Below is a small trained network, with its code and all its weights. Each question gives an input and a class and asks what happens when units are switched off, that is, made to give their printed mean instead of their output.

import numpy as np


def w(rows, s, z=0):
    codes = np.array(rows[::2]) - 128.0
    scale = np.full(codes.shape[1], s)
    scale[-1] = z or s
    return codes * scale


def f(y):
    return np.maximum(y, 0)


def log_softmax(a):
    a = a - a.max(-1, keepdims=True)
    return a - np.log(np.exp(a).sum(-1, keepdims=True))


def net(x, mask):
    res = np.array(x, float).reshape(1, 8) / 4 @ E
    y = f(res @ A[0][:, :-1].T + A[0][:, -1])
    res = res + np.where(mask, y, B[0][:, -1]) @ B[0][:, :-1]
    return log_softmax(res[-1] @ U[:, :-1].T + U[:, -1])


A, B = {}, {}
E = w([
[11,53,81,128,142,123,217],'x0',
[127,125,123,124,126,119,121],'x1',
[120,138,141,136,132,125,131],'x2',
[140,122,204,21,230,96,157],'x3',
[131,120,134,134,131,118,131],'x4',
[120,135,137,133,126,101,125],'x5',
[163,169,27,188,235,97,145],'x6',
[127,133,114,117,125,140,125],'x7',
],0.011)
A[0] = w([
[96,110,205,69,69,151,138,236],'neuron 1',
[157,115,178,190,13,160,53,254],'neuron 2',
[57,68,123,77,251,114,206,113],'neuron 3',
[185,137,172,55,222,140,104,184],'neuron 4',
[177,151,50,216,163,137,91,192],'neuron 5',
[25,72,106,165,96,149,181,194],'neuron 6',
],0.016,0.0054)
B[0] = w([
[143,100,201,26,102,200,98,239],'neuron 1',
[142,248,107,143,107,214,199,250],'neuron 2',
[153,151,55,39,208,184,116,244],'neuron 3',
[97,187,233,99,125,22,160,239],'neuron 4',
[155,138,125,246,151,124,88,216],'neuron 5',
[32,57,65,126,72,122,177,232],'neuron 6',
],0.018,0.022)
U = w([
[183,184,51,100,175,166,172,243],'0',
[218,132,113,230,109,100,94,149],'1',
[108,52,71,131,27,126,185,79],'2',
[60,33,32,228,187,89,114,165],'3',
[180,128,206,96,106,93,114,152],'4',
[163,135,149,149,203,2,129,77],'5',
[165,58,114,42,156,146,93,2],'6',
],0.0098,0.0037)

Each question gives the input, the list of numbers given to net, and the class t.
The units are the neurons (one row each of A and B). Each row of codes is followed by its name. A weight is (code - 128) times the scale printed after its matrix; where a second scale follows, it is the last column's (A, B and U).
mask holds one flag per neuron, in row order. A switched-off neuron (its flag False) gives its mean, the last column of its row in B, instead of its output. The means were averaged over made-up inputs and are rounded, as every weight is.
A unit's drop is (log p(t) with every unit on - log p(t) with that unit switched off) / (log p(t) with every unit on - log p(t) with every unit switched off).
The circuit of an input: a set's keep is (log p(t) with only the set's units on - log p(t) with every unit switched off) / (log p(t) with every unit on - log p(t) with every unit switched off). Starting from all 6 units, units are removed one at a time, each time the one whose removal leaves the highest keep (on an exact tie, the one counted first), for as long as the keep stays at least 0.8.
units of the circuit, in order: the units of the circuit, biggest drop first
most important unit: the unit with the biggest drop
k most important neurons: the k neurons with the biggest drops, biggest first
drop of u: that unit's drop, to one decimal
input [-1,-5,-5,-7,2,5,4,8], class 1: most important unit : neuron 5
input [-4,8,2,0,7,-3,4,-2], class 1: units of the circuit, in order : [neuron 5; neuron 3]
input [0,0,3,7,2,1,5,-4], class 5: 3 most important neurons : [neuron 4; neuron 2; neuron 1]
input [5,7,0,-8,4,6,1,4], class 3: units of the circuit, in order : [neuron 1; neuron 5]
input [-8,-2,2,4,5,2,1,-1], class 5: units of the circuit, in order : [neuron 1; neuron 4]
input [-8,-4,8,-7,-5,-2,1,-5], class 1: 3 most important neurons : [neuron 5; neuron 3; neuron 1]
input [-6,1,1,6,-6,-3,1,6], class 5: units of the circuit, in order : [neuron 1; neuron 4]
input [1,8,8,1,-2,-7,-3,-6], class 6: units of the circuit, in order : [neuron 2; neuron 1]
input [1,-3,2,0,-5,0,8,5], class 3: 3 most important neurons : [neuron 2; neuron 5; neuron 1]
input [-1,5,6,7,-1,-4,2,-4], class 5: 2 most important neurons : [neuron 4; neuron 2]
input [-1,1,0,8,1,-7,3,5], class 5: 2 most important neurons : [neuron 4; neuron 2]
input [7,8,-5,3,-5,6,-7,-5], class 6: 2 most important neurons : [neuron 3; neuron 1]
input [0,8,-7,5,5,6,-6,-4], class 4: 2 most important neurons : [neuron 4; neuron 6]
input [8,1,0,-1,7,-2,-2,0], class 2: most important unit : neuron 6
input [7,0,7,2,5,4,-5,-4], class 6: 2 most important neurons : [neuron 3; neuron 1]
input [0,-3,1,8,-1,5,2,-8], class 5: 2 most important neurons : [neuron 4; neuron 2]
input [-1,-6,-3,5,0,7,0,-1], class 4: 2 most important neurons : [neuron 4; neuron 5]
input [8,-6,2,-1,-2,2,7,1], class 3: 2 most important neurons : [neuron 6; neuron 2]
input [2,0,-6,-7,-8,2,-1,5], class 2: 2 most important neurons : [neuron 6; neuron 3]
input [-6,3,5,-8,7,-8,5,6], class 1: units of the circuit, in order : [neuron 5]
input [-4,4,1,5,-8,1,3,-7], class 5: drop of neuron 1 : 0.1
input [-1,6,8,-3,6,-1,5,-2], class 1: drop of neuron 6 : 0.3
input [-7,-1,-1,-5,8,-6,4,3], class 1: drop of neuron 5 : 0.5
